Here is a tiny trained network, its code and every weight. The questions are about switching its units off for an input and a class, where a switched-off unit gives its printed mean instead of its output.

import numpy as np


def w(rows, s, z=0):
    codes = np.array(rows[::2]) - 128.0
    scale = np.full(codes.shape[1], s)
    scale[-1] = z or s
    return codes * scale


def norm(h):
    return h / np.sqrt((h * h).mean(-1, keepdims=True) + 1e-5)


def f(y):
    return np.maximum(y, 0)


def log_softmax(a):
    a = a - a.max(-1, keepdims=True)
    return a - np.log(np.exp(a).sum(-1, keepdims=True))


def net(x, mask):
    res = np.array(x, float).reshape(1, 2) / 4 @ E
    u = 0
    for l in range(4):
        y = f(norm(res) @ A[l][:, :-1].T + A[l][:, -1])
        res = res + np.where(mask[u : u + 7], y, B[l][:, -1]) @ B[l][:, :-1]
        u += 7
    return log_softmax(norm(res)[-1] @ U[:, :-1].T + U[:, -1])


A, B = {}, {}
E = w([
[171,198,254,238,228,205],'x0',
[73,211,61,64,166,164],'x1',
],0.008)
A[0] = w([
[145,61,55,79,111,146,98],'L0N1',
[132,254,144,106,108,38,13],'L0N2',
[64,95,167,77,102,161,56],'L0N3',
[200,140,154,145,135,117,205],'L0N4',
[112,115,176,138,53,129,111],'L0N5',
[77,231,109,74,96,135,1],'L0N6',
[121,100,136,112,178,234,161],'L0N7',
],0.008,0.0019)
B[0] = w([
[91,201,200,182,138,48,255],'L0N1',
[147,71,104,152,138,172,155],'L0N2',
[115,155,153,167,112,122,155],'L0N3',
[83,146,111,112,120,28,196],'L0N4',
[103,62,37,124,254,143,176],'L0N5',
[156,66,96,192,167,142,216],'L0N6',
[67,173,149,154,51,48,196],'L0N7',
],0.0075,0.0053)
A[1] = w([
[206,192,182,96,196,185,53],'L1N1',
[103,94,33,29,4,133,2],'L1N2',
[42,160,87,119,210,72,156],'L1N3',
[136,154,182,146,43,96,114],'L1N4',
[158,33,131,182,52,213,162],'L1N5',
[134,130,116,21,229,128,19],'L1N6',
[97,244,9,26,164,255,45],'L1N7',
],0.0089,0.0013)
B[1] = w([
[93,149,119,39,66,150,155],'L1N1',
[118,182,181,75,59,137,200],'L1N2',
[147,148,70,122,174,125,255],'L1N3',
[146,115,84,130,152,176,175],'L1N4',
[186,142,86,207,95,107,139],'L1N5',
[162,146,117,166,105,173,139],'L1N6',
[5,10,159,163,232,145,190],'L1N7',
],0.014,0.009)
A[2] = w([
[61,175,153,81,95,80,163],'L2N1',
[107,197,222,132,148,159,53],'L2N2',
[137,108,139,120,122,139,149],'L2N3',
[178,3,181,135,115,95,9],'L2N4',
[178,143,96,133,126,186,62],'L2N5',
[114,143,127,199,83,124,120],'L2N6',
[151,68,168,120,78,133,240],'L2N7',
],0.015,0.0011)
B[2] = w([
[200,123,182,148,69,98,254],'L2N1',
[157,108,124,88,19,60,210],'L2N2',
[122,133,123,150,119,150,130],'L2N3',
[5,86,105,148,199,164,186],'L2N4',
[158,99,128,169,135,101,146],'L2N5',
[139,175,127,70,132,137,167],'L2N6',
[111,145,122,114,194,159,162],'L2N7',
],0.015,0.0078)
A[3] = w([
[227,172,87,163,167,120,161],'L3N1',
[147,89,70,106,48,117,59],'L3N2',
[168,161,182,110,6,76,141],'L3N3',
[116,126,149,97,99,87,111],'L3N4',
[134,140,106,130,177,133,177],'L3N5',
[74,59,140,118,182,212,5],'L3N6',
[132,172,161,158,141,137,186],'L3N7',
],0.015,0.0023)
B[3] = w([
[173,69,126,94,90,189,169],'L3N1',
[130,177,139,146,144,92,169],'L3N2',
[106,167,102,176,58,7,250],'L3N3',
[200,157,110,161,119,137,173],'L3N4',
[124,125,157,150,77,139,166],'L3N5',
[92,96,101,214,163,137,186],'L3N6',
[126,119,69,110,139,70,133],'L3N7',
],0.02,0.018)
U = w([
[141,182,115,165,40,7,228],'0',
[42,77,99,226,197,132,205],'1',
[194,61,108,110,67,180,228],'2',
[134,161,155,112,180,111,22],'3',
[108,185,176,70,154,154,5],'4',
[151,195,157,44,223,129,42],'5',
[147,142,164,81,195,132,1],'6',
[90,176,156,58,114,125,28],'7',
],0.015,0.0054)

Each question gives the input, the list of numbers given to net, and the class t.
The units are the neurons (one row each of A and B). Each row of codes is followed by its name. A weight is (code - 128) times the scale printed after its matrix; where a second scale follows, it is the last column's (A, B and U).
mask holds one flag per neuron, layer by layer. A switched-off neuron (its flag False) gives its mean, the last column of its row in B, instead of its output. The means were averaged over made-up inputs and are rounded, as every weight is.
A unit's drop is (log p(t) with every unit on - log p(t) with that unit switched off) / (log p(t) with every unit on - log p(t) with every unit switched off).
unit that matters most: the unit with the biggest drop
k most important neurons: the k neurons with the biggest drops, biggest first
k most important neurons of layer l: the k neurons of layer l with the biggest drops, biggest first
drop when u is switched off: that unit's drop, to one decimal
input [1,3], class 2: 3 most important neurons of layer 0 : [L0N6 L0N7 L0N5]
input [4,8], class 1: unit that matters most : L1N7
input [-3,-2], class 2: 2 most important neurons : [L0N1 L1N7]
input [0,0], class 2: 2 most important neurons : [L1N7 L0N2]
input [2,-3], class 2: 4 most important neurons : [L0N4 L1N7 L0N6 L1N2]
input [0,-4], class 1: 2 most important neurons : [L0N1 L3N3]
input [-3,-3], class 2: 3 most important neurons of layer 2 : [L2N2 L2N4 L2N1]
input [3,-2], class 2: 2 most important neurons of layer 0 : [L0N4 L0N1]
input [-3,1], class 2: 4 most important neurons : [L0N1 L1N7 L3N3 L1N2]
input [-1,2], class 2: 2 most important neurons : [L1N7 L3N3]
input [-3,2], class 2: 2 most important neurons : [L0N1 L1N3]
input [-1,-2], class 2: 2 most important neurons : [L1N7 L3N3]
input [0,2], class 2: 2 most important neurons of layer 3 : [L3N1 L3N3]
input [-2,-7], class 1: unit that matters most : L2N4
input [0,-1], class 2: drop when L3N3 is switched off : 0.1
input [-3,8], class 1: drop when L1N7 is switched off : 1.3
input [-1,6], class 1: drop when L0N1 is switched off : 0.0
